Here is a tiny trained network, its code and every weight. The questions are about switching its units off for an input and a class, where a switched-off unit gives its printed mean instead of its output.

import numpy as np


def w(rows, s, z=0):
    codes = np.array(rows[::2]) - 128.0
    scale = np.full(codes.shape[1], s)
    scale[-1] = z or s
    return codes * scale


def norm(h):
    return h / np.sqrt((h * h).mean(-1, keepdims=True) + 1e-5)


def f(y):
    return np.maximum(y, 0)


def log_softmax(a):
    a = a - a.max(-1, keepdims=True)
    return a - np.log(np.exp(a).sum(-1, keepdims=True))


def net(x, mask):
    res = np.array(x, float).reshape(1, 5) / 4 @ E
    u = 0
    for l in range(4):
        y = f(norm(res) @ A[l][:, :-1].T + A[l][:, -1])
        res = res + np.where(mask[u : u + 5], y, B[l][:, -1]) @ B[l][:, :-1]
        u += 5
    return log_softmax(norm(res)[-1] @ U[:, :-1].T + U[:, -1])


A, B = {}, {}
E = w([
[24,5,36],'x0',
[118,122,122],'x1',
[254,122,117],'x2',
[76,215,32],'x3',
[132,129,133],'x4',
],0.0056)
A[0] = w([
[199,47,68,4],'0.n0',
[45,1,130,110],'0.n1',
[117,203,96,79],'0.n2',
[146,182,87,122],'0.n3',
[196,82,181,218],'0.n4',
],0.0093,0.0031)
B[0] = w([
[121,145,108,171],'0.n0',
[128,216,253,254],'0.n1',
[44,123,111,181],'0.n2',
[120,87,99,180],'0.n3',
[107,78,155,230],'0.n4',
],0.011,0.0053)
A[1] = w([
[81,164,36,246],'1.n0',
[114,189,154,133],'1.n1',
[126,220,197,133],'1.n2',
[87,125,206,161],'1.n3',
[121,255,182,16],'1.n4',
],0.0085,0.0013)
B[1] = w([
[149,95,201,227],'1.n0',
[81,105,173,202],'1.n1',
[218,158,188,254],'1.n2',
[163,163,253,248],'1.n3',
[102,193,70,243],'1.n4',
],0.0074,0.0051)
A[2] = w([
[59,233,1,254],'2.n0',
[114,114,195,189],'2.n1',
[144,165,210,190],'2.n2',
[131,139,127,45],'2.n3',
[85,128,108,39],'2.n4',
],0.0077,0.0018)
B[2] = w([
[149,1,231,182],'2.n0',
[138,219,39,213],'2.n1',
[31,148,53,253],'2.n2',
[163,136,111,128],'2.n3',
[86,89,127,137],'2.n4',
],0.0084,0.0068)
A[3] = w([
[254,90,116,200],'3.n0',
[145,97,106,8],'3.n1',
[202,55,79,134],'3.n2',
[121,42,127,171],'3.n3',
[225,68,203,228],'3.n4',
],0.0095,0.0018)
B[3] = w([
[66,172,101,199],'3.n0',
[89,216,2,134],'3.n1',
[113,169,30,171],'3.n2',
[206,124,125,183],'3.n3',
[95,89,85,254],'3.n4',
],0.0086,0.0042)
U = w([
[158,197,118,16],'0',
[124,147,46,248],'1',
[169,2,166,115],'2',
],0.011,0.0017)

Each question gives the input, the list of numbers given to net, and the class t.
The units are the neurons (one row each of A and B). Each row of codes is followed by its name. A weight is (code - 128) times the scale printed after its matrix; where a second scale follows, it is the last column's (A, B and U).
mask holds one flag per neuron, layer by layer. A switched-off neuron (its flag False) gives its mean, the last column of its row in B, instead of its output. The means were averaged over made-up inputs and are rounded, as every weight is.
A unit's drop is (log p(t) with every unit on - log p(t) with that unit switched off) / (log p(t) with every unit on - log p(t) with every unit switched off).
The circuit of an input: a set's keep is (log p(t) with only the set's units on - log p(t) with every unit switched off) / (log p(t) with every unit on - log p(t) with every unit switched off). Starting from the 12 units with the biggest drops (on a tie, the unit counted first), units are removed one at a time, each time the one whose removal leaves the highest keep (on an exact tie, the one counted first), for as long as the keep stays at least 0.8.
units of the circuit, in order: the units of the circuit, biggest drop first
top k neurons: the k neurons with the biggest drops, biggest first
k most important neurons of layer l: the k neurons of layer l with the biggest drops, biggest first
drop of u: that unit's drop, to one decimal
input [-3,-4,-4,8,2], class 2: units of the circuit, in order : 2.n0, 0.n1, 1.n3, 2.n2
input [6,-4,-5,7,4], class 2: 2 most important neurons of layer 1 : 1.n2, 1.n3
input [-1,6,4,-3,-6], class 1: top 2 neurons : 0.n1, 0.n2
input [8,-5,5,4,4], class 0: units of the circuit, in order : 0.n1, 3.n4
input [-4,6,-3,8,-8], class 2: units of the circuit, in order : 2.n0, 0.n1, 1.n3, 2.n2
input [-1,2,4,-3,5], class 1: 2 most important neurons of layer 1 : 1.n1, 1.n0
input [6,0,0,4,5], class 0: top neuron : 0.n1
input [-5,6,8,-5,-5], class 1: top 2 neurons : 0.n1, 3.n0
input [-2,-3,8,-4,7], class 1: units of the circuit, in order : 0.n1, 3.n0, 3.n4
input [-1,-1,-4,6,5], class 2: top 2 neurons : 0.n1, 2.n0
input [2,7,5,-2,4], class 1: 3 most important neurons of layer 2 : 2.n0, 2.n1, 2.n2
input [-4,6,-2,6,-8], class 2: top 3 neurons : 0.n1, 2.n0, 1.n3
input [-4,-4,5,-3,-6], class 1: top 2 neurons : 0.n1, 3.n4
input [-5,7,7,-6,0], class 1: top 2 neurons : 0.n1, 3.n0
input [0,7,6,-6,4], class 1: most important neuron of layer 3 : 3.n2
input [-4,-5,4,7,-1], class 2: 3 most important neurons of layer 0 : 0.n1, 0.n2, 0.n3
input [4,2,-2,-2,-1], class 0: drop of 0.n1 : 0.3
input [7,-2,4,-1,-3], class 0: drop of 0.n1 : 0.9
input [8,2,-3,0,-7], class 0: drop of 3.n2 : 0.0
